Here is a tiny trained network, its code and every weight. The questions are about switching its units off for an input and a class, where a switched-off unit gives its printed mean instead of its output.

import numpy as np


def w(rows, s, z=0):
    codes = np.array(rows[::2]) - 128.0
    scale = np.full(codes.shape[1], s)
    scale[-1] = z or s
    return codes * scale


def f(y):
    return y / 2 * (1 + np.tanh(0.7978845608 * (y + 0.044715 * y**3)))


def log_softmax(a):
    a = a - a.max(-1, keepdims=True)
    return a - np.log(np.exp(a).sum(-1, keepdims=True))


def net(x, mask):
    res = np.array(x, float).reshape(1, 3) / 4 @ E
    y = f(res @ A[0][:, :-1].T + A[0][:, -1])
    res = res + np.where(mask, y, B[0][:, -1]) @ B[0][:, :-1]
    return log_softmax(res[-1] @ U[:, :-1].T + U[:, -1])


A, B = {}, {}
E = w([
[192,250,100,66,128,132,55,72,87,140],'x0',
[174,99,97,107,253,166,29,20,99,105],'x1',
[119,172,34,172,136,194,142,41,125,208],'x2',
],0.012)
A[0] = w([
[151,215,54,123,140,142,119,15,115,133,212],'N1',
[52,109,86,253,129,132,187,162,159,115,195],'N2',
[140,138,124,122,123,156,140,128,141,117,55],'N3',
[165,150,72,112,116,156,108,94,118,111,252],'N4',
[152,196,135,67,93,150,104,130,117,125,88],'N5',
[152,194,148,70,118,51,122,161,125,97,188],'N6',
[78,99,161,126,121,90,156,173,163,156,112],'N7',
[155,177,101,125,135,163,104,92,136,177,208],'N8',
[88,83,163,141,85,121,179,142,148,121,198],'N9',
],0.014,0.0026)
B[0] = w([
[129,174,215,205,206,251,121,71,2,247,251],'N1',
[18,42,119,241,99,117,117,123,124,180,205],'N2',
[127,148,136,101,73,123,80,132,130,234,127],'N3',
[160,149,169,200,154,185,105,95,156,126,190],'N4',
[167,183,96,167,113,119,137,59,73,102,179],'N5',
[220,198,100,46,85,84,116,134,45,101,179],'N6',
[83,109,124,84,103,130,153,250,213,133,186],'N7',
[101,188,176,135,116,216,112,108,80,147,199],'N8',
[102,43,112,73,77,139,98,221,217,167,193],'N9',
],0.0091,0.028)
U = w([
[172,222,115,114,88,60,111,86,82,100,143],'0',
[109,133,90,176,158,122,120,44,154,159,4],'1',
[115,159,85,108,169,122,182,96,147,137,3],'2',
[165,7,166,114,253,109,40,52,155,30,247],'3',
[26,98,124,150,79,126,129,155,184,172,180],'4',
[132,201,159,179,177,228,98,65,77,197,165],'5',
[139,146,139,52,92,81,120,183,154,76,94],'6',
],0.011,0.0036)

Each question gives the input, the list of numbers given to net, and the class t.
The units are the neurons (one row each of A and B). Each row of codes is followed by its name. A weight is (code - 128) times the scale printed after its matrix; where a second scale follows, it is the last column's (A, B and U).
mask holds one flag per neuron, in row order. A switched-off neuron (its flag False) gives its mean, the last column of its row in B, instead of its output. The means were averaged over made-up inputs and are rounded, as every weight is.
A unit's drop is (log p(t) with every unit on - log p(t) with that unit switched off) / (log p(t) with every unit on - log p(t) with every unit switched off).
The circuit of an input: a set's keep is (log p(t) with only the set's units on - log p(t) with every unit switched off) / (log p(t) with every unit on - log p(t) with every unit switched off). Starting from all 9 units, units are removed one at a time, each time the one whose removal leaves the highest keep (on an exact tie, the one counted first), for as long as the keep stays at least 0.8.
units of the circuit, in order: the units of the circuit, biggest drop first
k most important neurons: the k neurons with the biggest drops, biggest first
drop when u is switched off: that unit's drop, to one decimal
input [1,8,-8], class 3: units of the circuit, in order	N1
input [-4,4,0], class 3: units of the circuit, in order	N1, N7
input [-2,-3,-8], class 6: units of the circuit, in order	N6, N1
input [3,5,-8], class 0: units of the circuit, in order	N1, N6
input [-4,3,-7], class 6: 2 most important neurons	N2, N1
input [-4,4,-7], class 6: 2 most important neurons	N1, N2
input [-2,-1,-5], class 6: drop when N2 is switched off	0.1
input [-3,8,-2], class 3: drop when N1 is switched off	0.6
input [-6,5,3], class 1: drop when N7 is switched off	0.3
input [-2,3,0], class 3: 2 most important neurons	N1, N8
